K_681: [ 10 -38  30 -48  45  17  29  60   8 -24  -6  28  21 -30]
K_376: [-53  64  35  12 -30   1  18 -42  35 -42 -95  -3 -70 -75]
K_697: [ -24   20   65   41  -51 -100   26  -25  -21   34   -8  -11   36  -78]
K_581: [-23  13  -8  23 -15  34 -20 -60  19  16  -3  31 -18  -5]
K_588: [-15 -42  44 -59   2  12  25  24  43   7  70  38 -12  36]
K_326: [-30  86 -10 -15  15 -21  53  73   8  23 -37   5  23 -26]
K_203: [ 26  24   8  30  30 -66 -21  32 114  19  28   9  -6  24]
has: [-66  30] | no
tags:
[32] -> K_235
[26] -> K_461
[73] -> K_7
[24] -> K_861
key K_203 7:  | K_235
asked: [-53  64  35  12 -30   1  18 -42  35 -42 -95  -3 -70 -75] | K_376

K_361: [-12  10 -27 -17  31 -21  22]
K_569: [ -6 -10 -14 -33  39 -32  60]
K_584: [  9  -2 -20 -42   2 -36  17]
K_136: [  3  31 -25 -43  12 -34  47]
K_218: [  -3 -104    3   39   25   17   14]
K_666: [  9  22 -32 -65   9 -65  28]
K_553: [ -7 -10 -14 -33  39 -32  60]
K_947: [  4  10  17  37 -33  31 -44]
K_539: [-3 -6  8 -7  6 32 18]
K_191: [  3  30 -14  -4  55  79  -2]
K_407: [  3  30 -14  -4  55  22  85]
has: [-44  31 -33  37] | no
has: [ 3 31] | yes
has: [-104    3   39   25] | yes

K_937: [ -5   7 -21 -55 -39 -38  24 -26]
K_436: [  4  19 -19 -30 -53  11 -21  51]
K_131: [-22  24 -28 -34 -55  32  42   0]
K_994: [-29  43 -98 -93  15  52  66  21]
K_908: [ 52  -5   7 -12 -41 -19 -21 -25]
K_790: [ 18 -26  36  34  -6  18 -26   1]
K_455: [ -26    7 -100  -79   46  -91  -12  -67]
K_204: [ -5   9 -76 -81 -31  39  75  53]
K_633: [-19 -45 -95 -93  60 -85  63 -37]
key -> tag
[-26] -> K_39
[-45] -> K_795
[24] -> K_866
[9] -> K_275
[19] -> K_656
key K_633 1:  | K_795
has: [52 -5] | yes
asked: [ -26    7 -100  -79   46  -91  -12  -67] | K_455
has: [-55  31] | no
has: [-5  7] | yes
asked: [ 18 -26  36  34  -6  18 -26   1] | K_790
has: [ 36  33  -6  18 -26] | no

K_489: [43 71 79 88]
K_435: [68 89 90 88]
K_169: [68 89 90 98]
K_374: [88 89 97 98]
K_784: [88 89 79 69]
asked: [88 89 79 69] | K_784
has: [68 89 90] | yes

K_185: [-75  79  22 -80 -14  73  45  81 -16 -72  33 -70 -77]
K_189: [ 77  22  80  84  81 -69  58 -72 -72  78  73  65  80]
K_277: [-77 -65 -79 -22 -77   9 -64  -1  77 -72 -77  66  -1]
K_521: [ 77  22  80  84  81 -69  58 -72 -72  78  73 -43  73]
K_287: [-70  58 -74 -66 -73  76 -68  76  78 -66 -80 -80 -68]
K_692: [ 67  78  77 -61  72  44  74  61 -76  69  80 -63 -58]
K_80: [-20 -78 -79  78 -72 -55 -79 -61  70 -39 -76  63  77]
K_192: [-70  58 -74 -66 -73  76  11  76  78 -66 -80 -80 -68]
tags:
[79] -> K_645
[78] -> K_158
[-78] -> K_593
[-72] -> K_401
[-73] -> K_887
[-77] -> K_743
key K_185 9:  | K_401
has: [ 79  22 -81] | no
has: [-68 -80 -80] | no
has: [-17 -72  33 -70] | no
asked: [-77 -65 -79 -22 -77   9 -64  -1  77 -72 -77  66  -1] | K_277
has: [ 58 -74 -66] | yes

K_462: [-14 -15  -8   5  10  19 -26  -5  -1  -6  13   4  -7 -28   5]
K_439: [-37  23  13  45  77 101 -42 -19 -11 -58  40   6 -45 -56  59]
K_771: [-22  12  -3  16  30  20   3  -1  -3  -6  18  10 -26 -41  -4]
K_118: [-14  11 -11   5  19  17  38   5   1   3  14   4 -17 -39 -12]
K_567: [-15  15   3  12  17  16 -16 -10   0  -6  14   5 -28 -36   0]
K_591: [ 30 -12 -33 -44 -16 -10  26  42  24  37 -34 -10  42  62 -18]
has: [ 5 19 17 38] | yes
has: [ 30 -12 -33 -44 -15] | no
key -> tag
[-18] -> K_916
[20] -> K_710
[-10] -> K_399
[-13] -> K_288
[101] -> K_661
[-11] -> K_474
[-12] -> K_826
key K_591 5:  | K_399
asked: [-14  11 -11   5  19  17  38   5   1   3  14   4 -17 -39 -12] | K_118
asked: [-15  15   3  12  17  16 -16 -10   0  -6  14   5 -28 -36   0] | K_567

K_413: [  3   0  35  52 -77]
K_797: [-115  -74  -12   46   58]
K_114: [ 28 -12  10   0  -6]
K_163: [-17  33  13  75  64]
K_382: [-17  33  13 -51  64]
K_582: [ -6 -19  10 -18  14]
K_320: [-79  29 -40  45 -19]
K_965: [-52 -46   5  32  41]
K_150: [-37 -39 -38  -2  69]
Table of tags by key:
[-46] -> K_838
[-12] -> K_283
[33] -> K_35
key K_382 1:  | K_35
asked: [-37 -39 -38  -2  69] | K_150

K_87: [-37  56 -40  70 -88]
K_670: [-62  38  59 -27   3]
K_834: [-25  48 -53  78 -83]
K_946: [ 44 -64  41 -76  95]
K_222: [ 67 -44 -51  17   5]
K_237: [-67  43  55 -21  -3]
key -> tag
[55] -> K_856
[-67] -> K_49
[-62] -> K_601
key K_237 0:  | K_49
has: [-76  95] | yes
has: [ 42  55 -21  -3] | no
asked: [-67  43  55 -21  -3] | K_237
has: [-40  70 -88] | yes
has: [ 39  59 -27   3] | no
has: [ 44 -64  40 -76] | no

K_448: [-28  10 -50  -7 -16 -52  11 -35  -2 -43  35  16  41  49  17  87]
K_356: [  9 -25  58 -22 -12  46   3  21 -20  45 -59 -36 -49 -45 -44 -99]
K_934: [-58 -19  -6 -61 -65 -45  69 -53 -44 -26 -17 -25  18  49 -36  46]
K_229: [ 62  25   0  70  72  42 -74  54  51  23  29  34 -12 -46  47 -35]
has: [34 29] | no
tags:
[-50] -> K_745
[40] -> K_877
[-49] -> K_764
[-28] -> K_494
[41] -> K_628
key K_448 12:  | K_628
asked: [  9 -25  58 -22 -12  46   3  21 -20  45 -59 -36 -49 -45 -44 -99] | K_356
asked: [ 62  25   0  70  72  42 -74  54  51  23  29  34 -12 -46  47 -35] | K_229

